The units form a tree. The symbols + ! * @ & § pick a child and ^ picks the parent.
TB has +: NC, !: ZD, *: LQ, @: QC, &: PF, §: GT
NC has +: LM, !: FP, *: BB, @: GQ, &: MJ, §: QG
ZD has +: JP, !: SB, *: LG, @: FR, &: DC, §: LJ
LQ has +: GR, !: QF, *: TP, @: SL, &: LZ, §: JJ
QC has +: SZ, !: BG, *: BP, @: MG, &: GN, §: ZF
PF has +: NG, !: DD, *: NR, @: PZ, &: FJ, §: SQ
GT has +: QD, !: JR, *: GZ, @: DL, &: PH, §: NZ

Start at a row and follow the symbols one at a time.
Answer with the unit's row; about right is enough.
start [ -28   -5  -31  -69   11  -45  -56   77   -3  -36  122  -79  -79  -22    4]
^	[  51   34   72  -51  -11   83  -30   76   64  -68   24  -49    2   14  -87]
§	[  71  -40   10  -73   27   64  -32   22   57  -56   92 -113   21  -42  -34]
^	[  45   24   90  -34   12   92  -59   79   52  -37   10  -50   37   15  -94]
&	[ -13   -2  -32  -84   19  -63  -61   74   -2  -21  142  -56 -102  -28   17]
^	[  28   20   86  -56   -1   65  -42   52   60  -61   30  -50    8   20 -100]
*	[ -29   18  -21 -108  -24   41   27   61  101  -37  -71  -26    7   56  -10]
^	[  65   33   68  -49    8   95  -50   72   53  -65   45  -61   18   15  -87]
^	[  64   41  112   52    0   93  -19  -74   26  -54   -1   81   71   39   -6]
start [  17  -80   29   -4    9  -70   -9   48  -56  -94  137  -21  -66   31   14]
^	[ -67  -47  116  -38   37  -55  -40   30  -19  -55   86    9  -89   -2  -39]
§	[ -21  -51   90  -67   32   57   -7   -4  -42  -54   56  -90  -66  -16  -67]
^	[ -42  -46  109   -3   24  -61  -43   25  -16  -52   92   18 -108   22  -57]
@	[-104  -60   60   22   61  -95  -44   36   -9  -43   14   49 -101   11  -61]
^	[ -56  -24  104  -29   35  -55  -44   28  -27  -66   85   -8 -101   18  -56]
&	[ -93  -25   52  -32   21  -92  -15   52  -12   -8  115   -9  -92    3  -17]
^	[ -71  -22  126  -30   21  -44  -14   25  -21  -63   96   -6  -82   28  -62]
@	[ -91  -65   68    5   48  -99  -40   58    8  -40   29    1  -98    5  -58]
start [  10  -62   39    5   23  -87  -23   39  -55  -93  130  -39  -84   -7   23]
^	[ -64  -42  106  -33   40  -34  -37   37  -21  -77  113    6  -84   22  -47]
§	[ -29  -24   80  -56   45   52  -19    1  -39  -64   57  -74  -57   16  -62]
^	[ -40  -27  107  -28   21  -43  -31   18  -16  -69   88   21 -117   16  -72]
!	[ -16  -70   36    3   11  -77  -29   63  -37  -77   99  -56  -71   -1    5]
^	[ -44  -28  123  -29   32  -51  -37   34  -13  -73   82    8  -94    7  -53]
!	[  14  -77   28   -7   13  -77  -24   42  -28  -89  134  -55  -76   11   25]
^	[ -52  -53  129  -32   16  -42  -47   19  -32  -49   85   29 -109   17  -57]
§	[ -17  -41  101  -58   20   58   -7   -4  -16  -64   87  -95  -69   15  -83]
start [  99   69   11    5   38   75   64   20   26    4 -110  -35   73   16  -12]
^	[  31   19   81  -72    1  106  -41   78   73  -65   30  -51    9    4 -107]
*	[ -16    4  -13 -137  -26   40   39   66  102  -38  -60  -35   14   63  -15]
^	[  19   38   69  -60   18   85  -39   66   68  -57   26  -58   15   20  -90]
^	[  58   21  122   48   -4   94  -26  -54   33  -32   27   79   71   34  -11]
&	[  -2  -45   88  106   23  -28  -49  -72    8  -81   13    4   32  -73  -41]
§	[ -55  -36   27   37   72    1    6  -93   42  -36   22  -77  100  -80  -27]
^	[   2  -39   84   99    5  -11  -49  -84   20  -68   49    2   27  -73  -70]
*	[  51 -105   19   87  -22  -50  -16  -61   10  -80  -88   15   52  -54  -14]
start [ -40  -40  106  -81   26   78    5  -22  -42  -52   79  -92  -50    6  -75]
^	[ -41  -39   99  -14   27  -40  -28   27  -21  -65   75   -4 -109   10  -42]
§	[ -36  -58  109  -84   34   39   -3   13  -39  -60   69  -99  -68   12  -54]
^	[ -45  -34  129  -26   21  -37  -29   23  -14  -90   81  -11  -93   30  -66]
*	[ -75  -38  115  -31   33 -104  -16   14   10  -34   25   55 -106    9  -78]
^	[ -56  -42  105  -17   22  -23  -54   18  -18  -58   85    4  -91    7  -48]
!	[  17  -68   31  -11    7  -81   -9   43  -21  -73  116  -40  -82    1   25]
^	[ -46  -53  133    5   26  -49  -26   37  -29  -75   96   11 -107   12  -44]
§	[ -39  -48   94  -51   29   69   -6    3  -31  -50   66  -94  -55    2  -71]
start [ -24   41  -30 -100  -16   47   18   50   99  -27  -79  -27   27   59  -31]
^	[  44   28   87  -60    8   95  -33   73   58  -55   23  -57   14   17  -85]
@	[  24  -29   23  -10  -27   55  -83   98   21  -46  -31  -72  -67  -51  -98]
^	[  45   18   91  -39    1   96  -38   70   61  -46   34  -47   20   -1 -111]
*	[ -17   23  -39 -129  -27   44   51   35   95  -38  -50  -18   22   74  -16]
^	[  30   41   81  -39   -9  102  -49   61   71  -58   35  -40    0  -16  -90]
^	[  53   25  113   40   -7   85  -20  -55   44  -38    2   86   72   46  -34]
&	[ -11  -47   82  113   32  -24  -52  -67    3  -92   35    1   35  -93  -54]
!	[ -63  -43   56   94   53 -121   39   20   16   -3   23  -53   69  -32  -23]
start [   1  -37   77   89    9  -22  -69  -83   26  -88   37    4   26 -104  -47]
!	[ -81  -47   28  106   63 -119   37   38   38  -27   17  -59   93  -22  -16]
^	[  -2  -51  101   89    8   -5  -65  -69   26  -68   45    4   29  -74  -68]
§	[ -65  -33   37   26   60   -2   -3  -89   49  -22   26  -78   84  -80  -36]
^	[ -15  -46  100   96   32  -17  -69  -65   35  -91   29   -7   27  -80  -37]
&	[  -1   25  -46    9  -59   92   70  -26  -45   73 -111   36   78  -17   -8]
^	[   0  -43  108  111   24  -15  -49  -77    8  -72   31  -14   40  -67  -59]
+	[  10    6   19    5  -32  -50  -70   14   16  -62  122 -115  -64  -70  -32]
^	[ -18  -42   82   95   11  -32  -65  -83   26  -76   31   12   49  -62  -45]
start [ -15   19  -96   60   16  -10   36    3  -11   57 -119   60   79    4   32]
^	[ -10   60 -111   23   17   -9   19  -43    1   39   -9   11  109   10  111]
&	[   2   40 -147    1  -12  -14   27   -9  -42   66  -31   -3   59  -15  102]
^	[ -12   70  -91   21   32   21   25  -32   -8   53  -13    4  125   21  124]
^	[  59   27  106   30   -2   90  -26  -64   37  -24  -10   76   53   45  -19]
+	[ -47   67  127  -28  -16   55   -6   -7  110   19    2   31   58   26  -52]
^	[  47   20  114   54    1   98  -20  -63   31  -16   -1   98   69   40  -21]
&	[ -20  -45   74  114   22  -13  -68  -67   17  -69   36    9   22  -62  -32]
+	[  12  -22   19    1  -19  -34  -52   35   10  -78  123 -104  -51  -76  -34]
start [  88  -27    1   45  -17   20  -39  -87  -50    8  -23  116  -49   40   -5]
^	[  29   26  123   36   21   97  -22  -72   50  -58    1   77   55   51   -8]
§	[  29   11   91  -40   -2   99  -45   85   67  -62   13  -46    6   -9  -92]
*	[ -19   18  -24 -110  -26   56   32   39  109  -17  -52   15   20   73    5]
^	[  18   23   88  -23    3   77  -49   87   63  -61   39  -52   24    3  -74]
*	[ -25    8  -36 -105  -12   42   36   49  126  -33  -69  -25   20   70  -19]
^	[  51   38   97  -59    9   80  -61   66   76  -63   28  -66   26   18  -93]
@	[   5  -21   11  -13  -25   28  -85  106    6  -39   -8  -60  -66  -53 -119]
^	[  35   35   74  -60   -7   88  -35   65   61  -71   10  -66   21   -3  -97]
start [ -80    4  115   15   85  -53   -5    6   69   -7   -1  -48   57  -18  -94]
^	[ -68   64  120  -47  -16   62   -7   20  111   10   18   11   68    9  -44]
^	[  65   27  110   42  -10  103  -21  -61   12  -39    6   81   67   38   -5]
@	[ -49  -45  127  -30   20  -19  -33   37  -20  -67   68   13  -57   18  -54]
+	[ -54  -12   72  -24   62  -63   15   73   -3  -76   81  -91  -66    4  -20]
^	[ -49  -44  111  -35   41  -41  -38   30  -30  -70   79   25  -98   23  -47]
*	[ -79  -37   94  -15   27  -71  -15    9  -21  -17   31   38 -101   16  -61]
^	[ -70  -37  110  -12   35  -47  -34   47  -19  -59   83    0 -101   20  -67]
§	[ -16  -41  121  -73   29   56   -9   18  -13  -63   63  -85  -46    0  -75]
start [ -67  -54   44  107   41 -101   32   30   20  -35   30  -62   78  -30  -15]
^	[ -25  -59   82  101   10  -19  -59  -84   18 -101   36    6   43  -96  -64]
+	[  -7    1   37    7    2  -18  -68   22    4  -61   98 -102  -51  -58  -25]
^	[ -11  -49   84  110    6  -16  -66  -62   37  -82   37   -6   41 -104  -57]
^	[  78    8  112   47   -4   95  -18  -54   30  -44  -13   90   75   42  -21]
&	[ -39  -30   98  108   14  -26  -70  -66   51  -83   46   -7   29  -80  -62]
+	[ -28  -10   26    7  -24  -49  -68   39   -3  -68  126 -105  -57  -87  -34]
^	[ -18  -55  114  136   16   -6  -66  -83   28  -78   43  -10   35  -71  -55]
§	[ -62  -42   27   31   89    1    7  -74   52  -34   11 -107   98  -64  -58]
start [  -8   -4  -69    7    0  -19   40  -52  -51   60  -80  115   18   56   54]
^	[ 109  -31   17   55  -13   15  -28  -96  -41   -8    7  113  -51   49   -8]
&	[  -8    5  -73   28    0  -26   68  -42  -44   87  -91  109   30   41   61]
^	[  95  -43   25   54  -30   36  -25  -78  -56   32   -3  114  -47   10  -19]
+	[  75    0   34   59    4   17  -23  -70  -53   30  -76  121  -60   -4  -30]
^	[  97  -32   24   21  -15   35  -42  -90  -53   -1  -10  118  -66   21    6]
!	[  98  -23   -5   66  -39    3   13  -64  -61   16  -34  116  -50   33    1]
^	[ 113  -20    3   56   -7   18  -57 -103  -45   13    3  116  -61   15    7]
@	[  58  -53  -39   38   -1  -34  -59  -60  -55    0    1  133 -116    2   28]
start [ -47  -19  103  -11   44  -71    5   53    4  -55   95  -87  -41   -3   -5]
^	[ -38  -49  128  -17   27  -47  -52   40  -13  -55   69   11  -94    0  -49]
+	[ -43   -6   86  -14   36  -76   -7   94   -5  -63   90  -87  -65   15  -18]
^	[ -36  -35  130  -23   29  -38  -45   27  -14  -71   87  -13  -83   21  -39]
^	[  54   40  110   35   -7   88  -24  -44   16  -47   -9   80   71   52  -10]
§	[  44   44   85  -44   13   89  -23   94   53  -50    1  -36   11   29  -94]
!	[  61    5  -26  -31  -20   38   63  108   20  -36   87 -124   42   28   31]
^	[  55   26   94  -58    4   85  -43   86   73  -58   13  -42   29   -4  -85]
@	[  16  -24   -5   -6  -24   34  -73  112   19  -41  -16  -60  -73  -40 -120]
start [ -65  -39   58   90   54 -120   31   12   48  -30   29  -75   95  -18   -9]
^	[ -18  -58   73  117    6  -33  -67  -84   30  -83   30    5   26  -68  -40]
!	[ -83  -36   42   88   45 -101   45   15   30  -34   15  -66   83  -49  -41]
^	[  -7  -44   84   95   20  -17  -67  -58   19  -79   32   13   38  -84  -62]
+	[  -3   -4   16    6   -2  -34  -69   13    4  -86  124 -102  -60  -69  -28]
^	[ -18  -60  100  105    4  -16  -64  -59   31  -69   25   -4   52  -71  -54]
!	[ -62  -32   84   99   72  -88   35   24   14  -40   23  -51   79  -44   -6]
^	[ -12  -47   87   99   20  -14  -74  -63   20  -69   49    6   48  -87  -32]
*	[  53 -111   13   89  -12  -48  -15  -89    7  -74  -74   11   60  -68   -9]
start [  98   -9   16   51  -16   10   15  -43  -51   39  -63  110  -21   26  -23]
^	[  93  -29   37   42  -26   29  -47  -80  -45    2   17  125  -41   19   -5]
@	[  58  -62  -36   28    3  -30  -61  -61  -57    3   -7  130 -103   -7   20]
^	[  95  -26   16   36  -27   19  -68  -79  -41   10   15  103  -53   35  -21]
+	[ 101   -4   36   55   -8   10  -29  -66  -64   30  -64  113  -66   22  -17]
^	[ 105  -24   18   29  -30   25  -41  -83  -62   -7   -5  107  -40   28   16]
!	[ 118  -20   21   73  -54   35   21  -43  -62   40  -49  121  -25   42  -12]
^	[  95    1   22   41  -31   21  -40  -80  -55    0   -6  128  -66    2   -3]
*	[ 124  -17  -49   18  -67   50  -39  -68  -56    6  -53   89  -45   40   58]
start [   8   -6   16   10  -13  -44  -73   14   -3  -46  101 -131  -55  -80  -20]
^	[ -32  -41   85  111    5  -35  -71  -75    6  -91   38  -13   38  -88  -47]
&	[ -11   28  -72   23  -56   91   66  -60  -58   49  -99   32   67  -10   23]
^	[ -20  -57   90  111   18   -6  -75  -83    6  -80   20    8   56  -66  -52]
^	[  58   18  110   37  -14   80  -28  -76   48  -48   -1   79   77   51   -6]
§	[  29   17   72  -47    2   85  -45   70   75  -55   21  -70    0   27 -102]
^	[  66   23  104   46   -6  109  -30  -66   36  -42    0   74   55   32   -8]
&	[ -19  -66  100   98   12  -13  -78  -69   32  -87   26  -26   35  -95  -44]
*	[  27 -104   -5  104    0  -45  -13  -64    8  -92  -97    2   45  -68  -15]
start [   8    7  -57  -66  -94   62  -37   56   36  -27   49  -86  -48   -9   24]
^	[ -52   60  126  -37  -22   49   -5   32  106   15   14    2   56   25  -40]
+	[  15   53   87    2  -19   46   55    4   43   31  -97   -9   79    6  -90]
^	[ -63   70  125  -46  -20   63   10   17  121   28    0   25   58   36  -40]
*	[-107   64   73  -95  -27  -29   25  -11  105   31  -27   41   15   38  -17]
^	[ -56   75  133  -34  -36   35    1   24   98   18    5   13   61   35  -43]
@	[  38   56  -45  -65  -96   70  -30   65   45  -12   58  -79  -55   -6   36]
^	[ -67   78  126  -30  -30   55   -3   19  105   24    7   14   53   13  -33]
^	[  53   12  114   47   25   80  -18  -75   34  -57    4   90   79   57  -11]
start [ -14   18  -76   47   18  -22   49  -13    0   48 -124   70   84   12   64]
^	[ -14   69 -101   21   35  -11   35  -18   17   10  -26   21   80   25  119]
^	[  59   23  116   33   -4   99  -12  -57   35  -38   -1   67   69   67    7]
@	[ -43  -25  130  -30   21  -31  -36   44  -15  -72   70    0 -111    8  -45]
!	[  -4  -73   35  -11    8  -73  -11   67  -45  -86  126  -31  -72   14    3]
^	[ -60  -44  129   -9   15  -32  -32   39  -23  -84   70   -5  -92    6  -53]
&	[ -74  -17   51  -24   25  -86  -58   64  -15   -4   91  -20  -72   -5   -3]
^	[ -38  -23  135  -16   26   -6  -34   42    0  -54   90   -5  -98   -5  -46]
!	[   0  -57   33  -22    8  -90  -23   71  -24  -92  122  -54  -75    8   33]
start [  57   15  128   23    5   87  -30  -81   19  -43   -6   78   77   41  -10]
@	[ -36  -35  129  -52   34  -34  -63   16  -18  -71   69    6  -81    3  -54]
*	[-101  -35  110  -40    7  -86  -23   32    0  -26   25   38 -105   16  -74]
^	[ -63  -14  130  -20   20  -41  -37   43  -25  -64   80   15  -85   30  -62]
^	[  48   56   95   39   13   89  -19  -52   27  -43  -14   81   60   44  -10]
§	[  45   18   90  -55   -5   95  -48   81   67  -56   28  -73   19   24  -90]
+	[  75   55   14   10    3   87   81   29   20   25 -109  -23   86   16  -29]
^	[  21   37   65  -32   -3   91  -51   92   62  -73    7  -57    7   29 -109]
&	[ -23   -3  -41  -87    1  -38  -63   41  -27  -37  111  -69  -81  -24   18]
start [ -18   71 -104   26   26  -19   35  -33   -4   48  -10   11   93   -3  120]
@	[ -32   14  -78   68   37  -29   47  -26   -1   57 -130   63   60   15   36]
^	[  -3   56 -108   27   29   -2   38  -20   16   32   -2   16  104    3  109]
&	[  28   39 -150   -2   -2   -7   50  -15  -68   63  -43    3   51  -18  114]
^	[  15   59  -97   39   36   -7   19  -25  -18   37  -25   25  119   21  120]
^	[  58   21   96   31   -6   93  -39  -77   16  -36  -10   78   62   35   -2]
+	[ -59   91  140  -39  -29   63   19   27  108   15  -30   14   55    8  -41]
^	[  59   31   97   49   11   85  -38  -49   51  -34   -6   66   47   36   -1]
@	[ -40  -35  126  -35   29  -38  -10   27  -23  -57   90    1 -100   20  -63]
start [ -21  -38   97  -78   34   44   -7  -10  -31  -55   88  -79  -50   19  -82]
^	[ -56  -25  107   -9   33  -36  -51   30  -29  -47   61   12  -79   10  -54]
+	[ -58  -11   85  -27   45  -54  -14   70  -13  -70   99  -88  -53    2  -30]
^	[ -55  -62  111  -28   23  -41  -44   32  -27  -69   93   -9  -84   31  -57]
*	[-112  -56  109  -36   41  -85  -18   12   -9  -28   10   20 -101   27  -82]
^	[ -48  -37  127  -24   37  -41  -57   26  -31  -55   78   11  -93   22  -54]
*	[ -92  -29   83  -30   19  -62  -27   23   -4  -33   32   42 -115    4  -88]
^	[ -65  -37  119  -38   38  -47  -17   20  -18  -64   99   19  -84   14  -57]
!	[  14  -71   35   -1    7  -61   -4   51  -42  -91  113  -49  -58   11   21]
start [ 114  -30  -47   12  -63   56  -26  -82  -32   -2  -46   81  -35   43   50]
^	[ 106  -33   10   51  -11   13  -38 -116  -46   -2  -20  104  -62   15   -1]
*	[ 105  -35  -43   24  -55   46   -7  -84  -45    5  -45   86  -29   37   29]
^	[  95  -21   -4   42  -37   37  -52  -92  -49    6   -2  129  -46   24   -3]
+	[  95   -6   28   55  -13   28  -18  -90  -50   26  -30  111  -73    9  -25]
^	[ 117  -46    9   54  -27   38  -57  -75  -58  -11   -8  137  -61    7    5]
!	[ 105  -18    8   95  -49   30   17  -60  -78   17  -47  117  -24   42  -21]
^	[  82  -29   26   58  -17   50  -54 -100  -74   33    1  122  -85   24    3]
@	[  66  -60  -36   34    0  -45  -79  -53  -60   -4    1  122  -99    4   37]
start [ -19   56 -120   18  -45  -35   67   57  -27   49   40  -54   58   17   87]
^	[  -5   64  -96   31   28  -15   43  -36    1   41    4   20  108   13  121]
!	[  -1   52 -121   -6  -19  -13   66   32  -24   31   46  -40   81    5   97]
^	[  -9   72 -114    5   35    0   25  -21   23   31  -20   10  117    1  115]
+	[  14   44 -102   20   23   10   52   -3    5   40  -46  -58  104  -16  110]
^	[  -8   93 -110   30   32   19   31  -47  -17   39  -29  -18   90   16  125]
&	[  -1   37 -133  -11  -20   23   31  -12  -43   56  -44   17   52  -25   95]
^	[  -4   58 -128   25   39   -2   40  -27   -2   56   -5   18  126   10  133]
^	[  38   36  110   39   -8   82  -29  -68   44  -25    2   84   62   16  -22]
start [  62  -64  -46   45   -1  -15  -42  -71  -34   -5   -7  131  -98    2   19]
^	[ 110  -20    4   24   -2   36  -55  -77  -59   17    6  112  -59   39    8]
@	[  61  -71  -43   22  -16  -27  -65  -41  -60   15  -12  114  -91    3   35]
^	[ 115  -17   15   24  -22   13  -41  -99  -37   18    0  124  -61   41    0]
^	[  68   18  132   39   -9  103  -38  -46   25  -34  -10   74   69   40  -20]
!	[  11   45 -101   33   35  -31   34  -21   11   34  -29   22  107   20  122]
&	[   3   43 -160   -5   -9    5   26  -16  -57   91  -39   -7   50  -24   99]
^	[ -26   83 -118   16   29   -8   51  -35  -15   38  -13  -11  110    4  112]
&	[  28   47 -159  -21    0   -4   40  -21  -48   79  -28    4   31  -35   84]
start [  27   33  -45  -60  -89   88  -23   69   52   -2   74  -85  -42   24   51]
^	[ -39   66  133  -43  -34   58   -6   31  100   27   10   25   70   25  -38]
!	[  33   73   23   -4  -93   90   73   25    5   55  -72  -17   59   52  -23]
^	[ -59   48  133  -43  -13   41  -14   16  114   18    2   16   63   51  -39]
&	[-111   68   20  -40  -40   23   58   62   43   78  -77   -7   74   17  -37]
^	[ -59   54  115  -49   -8   36    5   22  114   -4   -3   30   64   13  -39]
!	[  34   51   47    0  -73  117   86   48   36   39  -78  -13   90   36  -16]
^	[ -65   80  133  -27  -37   55   19   12  129   42   -8   15   60   19  -46]
*	[-136   48   54  -83  -23  -22    9  -14  109   16  -12   43   17   45  -20]
start [  84  -21   13   56  -21   26  -42  -82  -49   13    0  109  -31   51   -5]
!	[  96  -18   20   63  -29   24   12  -50 -100   26  -46  111  -11   45  -20]
^	[ 105  -22   17   49  -21   26  -37  -68  -56    3    6  133  -43   24    1]
^	[  55    6  130   34  -13   86  -24  -46   42  -46   -2   93   69   25  -22]
!	[ -20   63 -105   38   29   -3    8    2   20   37  -14  -12  103    9  133]
@	[ -25    0  -93   35   41  -45   50  -23  -22   49 -137   53   80   16   42]
^	[ -19   63  -99   31   14  -10   48  -40    1   35  -22   12   86   10  126]
+	[  30   76 -112   19   14    5   65   -2    4   51  -44  -63   93    2   68]
^	[  -8   79 -114   32   32   16   32  -23   -4   36  -15    0   93    3  129]
start [  62  -24    9  -97   28   27  -32   31   51  -71   72 -134   17  -55  -45]
^	[  57   34   72  -40   -4   79  -33   88   57  -45   10  -65   17   23  -96]
